Here is a tiny trained network, its code and every weight. The questions are about switching its units off for an input and a class, where a switched-off unit gives its printed mean instead of its output.

import numpy as np


def w(rows, s, z=0):
    codes = np.array(rows[::2]) - 128.0
    scale = np.full(codes.shape[1], s)
    scale[-1] = z or s
    return codes * scale


def f(y):
    return np.maximum(y, 0)


def log_softmax(a):
    a = a - a.max(-1, keepdims=True)
    return a - np.log(np.exp(a).sum(-1, keepdims=True))


def net(x, mask):
    res = np.array(x, float).reshape(1, 8) / 4 @ E
    y = f(res @ A[0][:, :-1].T + A[0][:, -1])
    res = res + np.where(mask, y, B[0][:, -1]) @ B[0][:, :-1]
    return log_softmax(res[-1] @ U[:, :-1].T + U[:, -1])


A, B = {}, {}
E = w([
[155,134,25,193,154,204],'x0',
[64,158,111,98,108,139],'x1',
[150,189,92,143,203,81],'x2',
[187,119,154,150,142,117],'x3',
[159,138,76,143,54,75],'x4',
[149,11,69,102,198,185],'x5',
[98,43,90,117,171,44],'x6',
[88,114,149,254,131,128],'x7',
],0.009)
A[0] = w([
[76,87,168,110,117,164,108],'N1',
[115,111,65,186,144,108,132],'N2',
[191,151,207,53,87,164,220],'N3',
[113,216,187,59,184,59,211],'N4',
[153,117,150,88,82,91,140],'N5',
[124,85,59,67,40,89,165],'N6',
[106,164,94,108,36,228,216],'N7',
[66,177,175,94,140,54,143],'N8',
[225,141,50,170,141,88,130],'N9',
[152,32,111,35,246,116,158],'N10',
[128,49,181,157,126,176,243],'N11',
[157,140,106,117,149,163,255],'N12',
[244,84,54,47,189,88,115],'N13',
[157,120,130,131,203,141,144],'N14',
],0.011,0.0028)
B[0] = w([
[152,111,176,101,102,142,168],'N1',
[116,141,190,123,100,122,180],'N2',
[164,119,231,204,47,169,200],'N3',
[69,100,148,102,102,164,201],'N4',
[128,47,173,163,157,75,171],'N5',
[80,68,153,152,107,99,198],'N6',
[162,117,124,75,187,168,202],'N7',
[63,130,160,89,129,100,188],'N8',
[137,148,156,133,64,120,197],'N9',
[131,170,113,123,252,172,247],'N10',
[124,84,156,91,82,158,189],'N11',
[143,111,87,121,117,170,174],'N12',
[104,92,76,205,131,116,233],'N13',
[134,93,82,135,144,132,172],'N14',
],0.012,0.015)
U = w([
[144,120,166,157,205,167,150],'0',
[151,240,168,168,108,29,124],'1',
[224,91,164,147,64,178,148],'2',
[144,82,67,197,185,57,68],'3',
[26,30,222,117,95,64,154],'4',
[222,200,123,65,187,89,1],'5',
[167,206,87,83,76,180,126],'6',
[139,113,73,99,247,174,157],'7',
],0.011,0.0081)

Each question gives the input, the list of numbers given to net, and the class t.
The units are the neurons (one row each of A and B). Each row of codes is followed by its name. A weight is (code - 128) times the scale printed after its matrix; where a second scale follows, it is the last column's (A, B and U).
mask holds one flag per neuron, in row order. A switched-off neuron (its flag False) gives its mean, the last column of its row in B, instead of its output. The means were averaged over made-up inputs and are rounded, as every weight is.
A unit's drop is (log p(t) with every unit on - log p(t) with that unit switched off) / (log p(t) with every unit on - log p(t) with every unit switched off).
The circuit of an input: a set's keep is (log p(t) with only the set's units on - log p(t) with every unit switched off) / (log p(t) with every unit on - log p(t) with every unit switched off). Starting from the 12 units with the biggest drops (on a tie, the unit counted first), units are removed one at a time, each time the one whose removal leaves the highest keep (on an exact tie, the one counted first), for as long as the keep stays at least 0.8.
circuit, biggest first: the units of the circuit, biggest drop first
most important unit: the unit with the biggest drop
top k neurons: the k neurons with the biggest drops, biggest first
drop of u: that unit's drop, to one decimal
input [8,0,-5,4,-6,6,-8,5], class 2: circuit, biggest first => N10
input [-1,-2,2,-2,-1,4,-8,5], class 2: circuit, biggest first => N10, N8
input [0,-7,7,-1,1,-4,-7,3], class 1: top 2 neurons => N11, N7
input [-8,-7,2,3,-3,3,-3,-7], class 0: top 3 neurons => N10, N6, N3
input [6,-1,-4,-7,3,0,-3,-3], class 6: top 3 neurons => N10, N13, N5
input [2,8,-4,7,-1,2,5,-1], class 7: circuit, biggest first => N3, N10
input [5,6,-8,-3,-6,-8,-1,1], class 2: top 3 neurons => N10, N7, N1
input [-1,-1,-8,-5,0,1,-5,-8], class 2: top 2 neurons => N3, N7
input [6,0,-5,-5,4,-5,-2,2], class 6: top 2 neurons => N10, N3
input [-4,5,-8,5,-8,5,2,3], class 0: top 2 neurons => N10, N6
input [3,8,3,0,3,2,5,2], class 3: top 2 neurons => N4, N3
input [7,6,8,3,-3,1,4,2], class 3: top 3 neurons => N7, N9, N4
input [3,-7,-4,5,5,6,7,-6], class 3: top 2 neurons => N13, N6
input [5,5,1,0,4,5,6,-2], class 3: most important unit => N13
input [-5,5,1,-6,-2,7,6,6], class 7: top 2 neurons => N10, N3
input [5,5,2,-2,-6,-5,0,-2], class 7: top 2 neurons => N3, N9
input [-6,8,-7,-3,1,7,-5,2], class 2: drop of N13 => 0.1
input [-1,5,-1,1,-2,1,8,-8], class 7: drop of N10 => 2.5
input [-2,-4,-2,-7,2,7,3,-4], class 7: drop of N10 => 1.2
input [0,0,0,4,-6,7,-5,-4], class 7: most important unit => N10
